Below is a small trained network, with its code and all its weights. Each question gives an input and a target symbol and asks what happens when units are switched off, that is, made to give their printed mean instead of their output.

import numpy as np


def w(rows, s, z=0):
    codes = np.array(rows[::2]) - 128.0
    scale = np.full(codes.shape[1], s)
    scale[-1] = z or s
    return codes * scale


def norm(h):
    return h / np.sqrt((h * h).mean(-1, keepdims=True) + 1e-5)


def f(y):
    return np.maximum(y, 0)


def softmax(a):
    e = np.exp(a - a.max(-1, keepdims=True))
    return e / e.sum(-1, keepdims=True)


def log_softmax(a):
    a = a - a.max(-1, keepdims=True)
    return a - np.log(np.exp(a).sum(-1, keepdims=True))


def net(x, mask):
    ids = ['βεζλξπστφψω'.index(c) for c in x.split()]
    T = len(ids)
    res = E[ids] + P[:T]
    u = 0
    for l in range(2):
        r = norm(res)
        for j in range(2):
            rows = slice(3 * j, 3 * j + 3)
            q, k, v = (r @ M[l][rows].T for M in (Q, K, V))
            z = softmax(np.where(np.tri(T) > 0, q @ k.T / 3**0.5, -1e9)) @ v
            o = O[l][rows]
            res = res + np.where(mask[u + j], z, o[:, -1]) @ o[:, :-1]
        u += 2
        y = f(norm(res) @ A[l][:, :-1].T + A[l][:, -1])
        res = res + np.where(mask[u : u + 4], y, B[l][:, -1]) @ B[l][:, :-1]
        u += 4
    return log_softmax(norm(res)[-1] @ U[:, :-1].T + U[:, -1])


Q, K, V, O, A, B = {}, {}, {}, {}, {}, {}
E = w([
[78,164,156,151],'β',
[151,22,145,9],'ε',
[114,101,150,96],'ζ',
[165,214,138,77],'λ',
[164,181,218,42],'ξ',
[82,170,231,150],'π',
[152,5,57,167],'σ',
[193,136,85,106],'τ',
[220,140,161,105],'φ',
[164,93,94,240],'ψ',
[129,103,179,202],'ω',
],0.017)
P = w([
[120,158,71,55],'0',
[95,153,61,18],'1',
[231,157,135,142],'2',
[62,147,73,2],'3',
[234,167,112,144],'4',
[37,127,109,11],'5',
[207,141,144,138],'6',
[29,136,117,21],'7',
[195,135,134,133],'8',
[26,147,131,23],'9',
[183,131,142,133],'10',
[27,162,135,38],'11',
[192,147,142,116],'12',
],0.0055)
Q[0] = w([
[103,147,198,146],'0.h0',
[59,106,166,254],'0.h0',
[52,82,41,191],'0.h0',
[174,125,60,190],'0.h1',
[121,184,244,149],'0.h1',
[109,87,98,235],'0.h1',
],0.0062)
K[0] = w([
[168,221,145,75],'0.h0',
[154,66,120,166],'0.h0',
[2,144,123,115],'0.h0',
[111,106,158,116],'0.h1',
[149,123,95,190],'0.h1',
[158,162,170,143],'0.h1',
],0.0099)
V[0] = w([
[204,184,20,146],'0.h0',
[201,142,253,150],'0.h0',
[93,146,32,149],'0.h0',
[32,111,107,147],'0.h1',
[149,159,161,179],'0.h1',
[107,128,231,135],'0.h1',
],0.0069)
O[0] = w([
[169,170,70,108,227],'0.h0',
[254,156,153,125,245],'0.h0',
[113,147,133,189,32],'0.h0',
[58,182,30,97,7],'0.h1',
[196,189,125,98,102],'0.h1',
[69,175,133,153,108],'0.h1',
],0.0058,0.002)
A[0] = w([
[113,146,228,173,243],'0.n0',
[170,44,130,47,240],'0.n1',
[101,10,196,128,146],'0.n2',
[176,254,85,107,251],'0.n3',
],0.0085,0.0015)
B[0] = w([
[160,187,245,54,217],'0.n0',
[153,39,100,128,254],'0.n1',
[128,208,35,175,194],'0.n2',
[102,1,131,132,248],'0.n3',
],0.0089,0.0059)
Q[1] = w([
[224,165,100,146],'1.h0',
[200,156,79,135],'1.h0',
[254,105,130,170],'1.h0',
[165,63,211,181],'1.h1',
[181,133,137,103],'1.h1',
[167,157,62,131],'1.h1',
],0.0086)
K[1] = w([
[179,115,183,150],'1.h0',
[153,85,58,153],'1.h0',
[184,195,82,254],'1.h0',
[217,241,94,204],'1.h1',
[134,214,155,135],'1.h1',
[146,99,134,102],'1.h1',
],0.0098)
V[1] = w([
[207,195,132,125],'1.h0',
[135,100,2,8],'1.h0',
[125,80,182,92],'1.h0',
[81,37,187,47],'1.h1',
[158,87,127,151],'1.h1',
[168,182,129,73],'1.h1',
],0.0081)
O[1] = w([
[95,107,188,139,129],'1.h0',
[94,105,197,171,196],'1.h0',
[124,161,116,80,212],'1.h0',
[118,75,137,103,254],'1.h1',
[144,106,46,91,182],'1.h1',
[76,136,158,247,157],'1.h1',
],0.012,0.0033)
A[1] = w([
[207,168,2,180,46],'1.n0',
[129,10,110,65,188],'1.n1',
[202,245,208,142,253],'1.n2',
[119,144,65,231,137],'1.n3',
],0.0078,0.0011)
B[1] = w([
[53,148,161,2,159],'1.n0',
[105,220,179,236,254],'1.n1',
[143,216,30,169,192],'1.n2',
[229,179,134,57,145],'1.n3',
],0.0088,0.0084)
U = w([
[5,127,104,52,170],'β',
[51,44,128,39,127],'ε',
[21,150,109,202,77],'ζ',
[51,103,205,131,33],'λ',
[128,90,201,21,23],'ξ',
[108,172,146,115,114],'π',
[103,133,37,139,255],'σ',
[128,110,110,164,225],'τ',
[210,119,151,130,155],'φ',
[211,147,39,30,137],'ψ',
[197,212,47,203,142],'ω',
],0.013,0.0059)

Each question gives the input, a string of symbols that net reads in full, and the target symbol t.
The units are the heads (3 rows each of Q, K, V and O) and the neurons (one row each of A and B). Each row of codes is followed by its name. A weight is (code - 128) times the scale printed after its matrix; where a second scale follows, it is the last column's (O, A, B and U).
mask holds one flag per unit, layer by layer, with each layer's heads first. A switched-off unit (its flag False) gives its mean, the last column of its rows in O or B, instead of its output. The means were averaged over made-up inputs and are rounded, as every weight is.
A unit's drop is (log p(t) with every unit on - log p(t) with that unit switched off) / (log p(t) with every unit on - log p(t) with every unit switched off).
The circuit of an input: a set's keep is (log p(t) with only the set's units on - log p(t) with every unit switched off) / (log p(t) with every unit on - log p(t) with every unit switched off). Starting from all 12 units, units are removed one at a time, each time the one whose removal leaves the highest keep (on an exact tie, the one counted first), for as long as the keep stays at least 0.8.
circuit, biggest first: the units of the circuit, biggest drop first
unit that matters most: the unit with the biggest drop
top k neurons: the k neurons with the biggest drops, biggest first
k most important neurons of layer l: the k neurons of layer l with the biggest drops, biggest first
input ω ω ξ β β β φ λ ε, target φ: circuit, biggest first -> (1.n1; 0.n2)
input ψ π τ λ, target λ: unit that matters most -> 0.n3
input ζ π λ ξ π ζ ψ ξ ε β φ ψ ζ, target ψ: top 3 neurons -> (0.n3; 0.n1; 1.n0)
input π ψ ζ σ β τ φ τ λ, target φ: top 3 neurons -> (0.n3; 1.n2; 0.n2)
input ψ σ σ π ψ π σ φ φ ψ β, target ψ: 2 most important neurons of layer 0 -> (0.n1; 0.n2)
input ψ ε σ σ λ σ ζ, target σ: 2 most important neurons of layer 0 -> (0.n0; 0.n1)
input ω β ζ, target ω: top 4 neurons -> (0.n0; 0.n3; 1.n0; 0.n2)
input τ ξ ζ ω ω φ ω ξ φ τ λ φ τ, target φ: circuit, biggest first -> (1.n2; 0.n2)
input τ φ τ ξ σ β ζ ψ, target ψ: circuit, biggest first -> (1.n3; 0.n3; 1.n1; 1.n0)
input λ β σ τ ζ, target τ: circuit, biggest first -> (1.h0; 0.n1; 0.n0)
input ψ ψ ψ ζ ε τ β λ ψ β ξ, target ψ: 2 most important neurons of layer 1 -> (1.n2; 1.n1)
input λ ω σ σ τ ψ φ ω ζ, target ω: 3 most important neurons of layer 0 -> (0.n0; 0.n1; 0.n3)
input π ζ ψ ξ ψ β ε, target ψ: top 2 neurons -> (0.n1; 0.n2)
input τ σ φ ε β β ψ ω ψ φ ε, target ψ: top 3 neurons -> (0.n2; 0.n3; 1.n0)
input ω ω λ ξ φ ξ φ ψ φ, target ψ: circuit, biggest first -> (1.h0; 0.n3)
input σ ε φ β ε ξ π ζ ψ ω β φ λ, target φ: 3 most important neurons of layer 0 -> (0.n3; 0.n0; 0.n2)
input ξ φ τ ψ τ ε ψ φ φ, target ψ: most important neuron of layer 1 -> (1.n0)
input τ ψ τ τ ψ σ φ β β ψ σ, target ψ: 2 most important neurons of layer 1 -> (1.n3; 1.n0)
input τ τ β ε ω ω φ π φ φ ε, target φ: 2 most important neurons of layer 1 -> (1.n1; 1.n2)
input β β β ζ, target ζ: circuit, biggest first -> (1.n1)
